Here is a tiny trained network, its code and every weight. The questions are about switching its units off for an input and a class, where a switched-off unit gives its printed mean instead of its output.

import numpy as np


def w(rows, s, z=0):
    codes = np.array(rows[::2]) - 128.0
    scale = np.full(codes.shape[1], s)
    scale[-1] = z or s
    return codes * scale


def norm(h):
    return h / np.sqrt((h * h).mean(-1, keepdims=True) + 1e-5)


def f(y):
    return y / 2 * (1 + np.tanh(0.7978845608 * (y + 0.044715 * y**3)))


def log_softmax(a):
    a = a - a.max(-1, keepdims=True)
    return a - np.log(np.exp(a).sum(-1, keepdims=True))


def net(x, mask):
    res = np.array(x, float).reshape(1, 7) / 4 @ E
    u = 0
    for l in range(3):
        y = f(norm(res) @ A[l][:, :-1].T + A[l][:, -1])
        res = res + np.where(mask[u : u + 7], y, B[l][:, -1]) @ B[l][:, :-1]
        u += 7
    return log_softmax(norm(res)[-1] @ U[:, :-1].T + U[:, -1])


A, B = {}, {}
E = w([
[137,26,228,152,158,155,145],'x0',
[126,171,61,202,169,254,78],'x1',
[45,128,144,71,127,253,106],'x2',
[191,229,148,141,96,79,76],'x3',
[79,215,219,96,226,94,55],'x4',
[139,212,233,254,186,206,219],'x5',
[62,166,75,89,49,109,193],'x6',
],0.0059)
A[0] = w([
[160,170,158,121,146,175,32,2],'L0N0',
[136,168,56,177,96,165,96,104],'L0N1',
[160,141,118,195,94,58,86,98],'L0N2',
[113,85,128,185,109,161,146,145],'L0N3',
[94,150,59,114,187,134,40,9],'L0N4',
[103,155,2,11,131,146,107,8],'L0N5',
[153,120,150,104,84,182,73,193],'L0N6',
],0.0086,0.002)
B[0] = w([
[166,151,136,53,119,196,67,178],'L0N0',
[117,72,206,134,131,145,160,190],'L0N1',
[215,171,57,87,98,138,103,173],'L0N2',
[143,80,119,160,178,177,75,176],'L0N3',
[113,167,155,111,202,126,12,181],'L0N4',
[18,92,121,143,136,86,29,253],'L0N5',
[156,128,100,62,211,255,112,178],'L0N6',
],0.0084,0.0046)
A[1] = w([
[115,216,144,181,142,142,159,58],'L1N0',
[191,123,93,140,113,1,126,5],'L1N1',
[170,210,157,199,164,194,131,148],'L1N2',
[136,67,226,40,174,71,193,21],'L1N3',
[72,47,197,114,123,57,121,49],'L1N4',
[146,106,218,73,157,117,96,219],'L1N5',
[205,118,133,62,99,147,199,157],'L1N6',
],0.0092,0.0019)
B[1] = w([
[108,194,97,118,163,116,172,168],'L1N0',
[230,130,55,213,94,70,72,219],'L1N1',
[90,95,47,26,154,117,195,255],'L1N2',
[148,178,212,98,2,210,146,186],'L1N3',
[167,136,251,50,89,126,178,198],'L1N4',
[211,210,152,120,55,189,104,234],'L1N5',
[120,213,118,231,144,157,65,164],'L1N6',
],0.0085,0.0048)
A[2] = w([
[217,149,130,148,126,8,111,62],'L2N0',
[169,137,134,153,80,119,59,147],'L2N1',
[110,205,122,156,174,88,196,47],'L2N2',
[119,85,117,182,144,155,156,61],'L2N3',
[131,108,159,65,88,125,124,142],'L2N4',
[97,173,142,96,132,90,52,102],'L2N5',
[84,137,147,93,171,146,136,254],'L2N6',
],0.013,0.0038)
B[2] = w([
[217,119,73,209,56,137,70,244],'L2N0',
[111,152,147,139,88,132,194,227],'L2N1',
[133,209,121,69,185,6,168,173],'L2N2',
[114,90,118,197,193,138,187,155],'L2N3',
[131,105,137,119,123,131,190,197],'L2N4',
[60,83,110,187,147,113,109,218],'L2N5',
[157,143,145,182,102,63,135,253],'L2N6',
],0.011,0.0064)
U = w([
[2,146,124,191,166,75,26,224],'0',
[149,157,252,98,54,170,179,163],'1',
[103,42,83,253,206,181,202,129],'2',
[130,248,107,132,207,50,207,112],'3',
[162,209,139,83,191,234,52,67],'4',
[216,163,58,243,43,83,88,188],'5',
[48,16,89,60,77,69,136,4],'6',
],0.014,0.0023)

Each question gives the input, the list of numbers given to net, and the class t.
The units are the neurons (one row each of A and B). Each row of codes is followed by its name. A weight is (code - 128) times the scale printed after its matrix; where a second scale follows, it is the last column's (A, B and U).
mask holds one flag per neuron, layer by layer. A switched-off neuron (its flag False) gives its mean, the last column of its row in B, instead of its output. The means were averaged over made-up inputs and are rounded, as every weight is.
A unit's drop is (log p(t) with every unit on - log p(t) with that unit switched off) / (log p(t) with every unit on - log p(t) with every unit switched off).
unit that matters most: the unit with the biggest drop
top k neurons: the k neurons with the biggest drops, biggest first
k most important neurons of layer l: the k neurons of layer l with the biggest drops, biggest first
drop of u: that unit's drop, to one decimal
input [3,-5,5,3,-6,2,-6], class 1: top 3 neurons : L0N2, L1N5, L2N0
input [5,7,5,8,-3,-8,-5], class 4: unit that matters most : L0N6
input [-4,-7,7,4,5,8,-8], class 3: top 4 neurons : L1N0, L1N2, L0N1, L1N4
input [8,4,4,-6,-4,-4,7], class 2: top 3 neurons : L2N3, L1N2, L0N3
input [-2,-5,-1,-5,-4,2,5], class 1: 3 most important neurons of layer 1 : L1N4, L1N2, L1N3
input [6,8,5,3,-7,-3,-8], class 4: top 3 neurons : L0N6, L0N0, L2N5
input [-4,-5,4,-1,1,0,-1], class 1: top 3 neurons : L1N4, L0N2, L2N4
input [-7,7,5,0,8,-2,0], class 0: top 2 neurons : L2N5, L0N5
input [-1,-6,6,-1,-8,8,7], class 2: 2 most important neurons of layer 0 : L0N3, L0N4
input [-1,8,-1,-3,-5,-3,3], class 2: top 2 neurons : L2N3, L0N1
input [-6,-3,0,-8,3,0,-4], class 0: top 2 neurons : L0N4, L2N5
input [-1,7,3,-5,-4,-8,-1], class 0: top 3 neurons : L0N5, L0N4, L1N2
input [-3,-2,-2,-7,-2,-1,-4], class 2: top 3 neurons : L0N1, L0N2, L1N5
input [7,-3,6,-8,-5,-5,-8], class 1: unit that matters most : L1N3
input [3,-4,-2,7,3,7,2], class 3: top 2 neurons : L2N2, L1N0
input [-4,-7,-8,-6,7,7,6], class 5: top 3 neurons : L2N0, L1N1, L0N6
input [-6,3,-1,7,3,5,-7], class 3: 2 most important neurons of layer 1 : L1N2, L1N0
input [8,4,7,5,-4,1,1], class 2: 4 most important neurons of layer 1 : L1N3, L1N4, L1N2, L1N5
input [7,8,-5,6,-7,8,2], class 2: top 2 neurons : L0N3, L2N3
input [7,8,-6,1,8,-5,2], class 4: unit that matters most : L0N0
input [-5,-4,0,-6,-1,4,1], class 3: top 2 neurons : L0N1, L0N5
input [-2,4,6,1,5,-3,-2], class 0: 2 most important neurons of layer 2 : L2N5, L2N6
input [0,8,5,-4,-7,-8,-6], class 0: 2 most important neurons of layer 0 : L0N5, L0N4
input [-6,-8,8,6,1,1,8], class 6: 2 most important neurons of layer 1 : L1N6, L1N4
input [4,4,4,4,-5,4,-6], class 2: drop of L1N4 : 0.1
input [-8,-3,5,8,-8,-5,-1], class 6: 2 most important neurons of layer 0 : L0N5, L0N1
input [-7,3,-5,-5,-1,-8,6], class 0: unit that matters most : L0N5
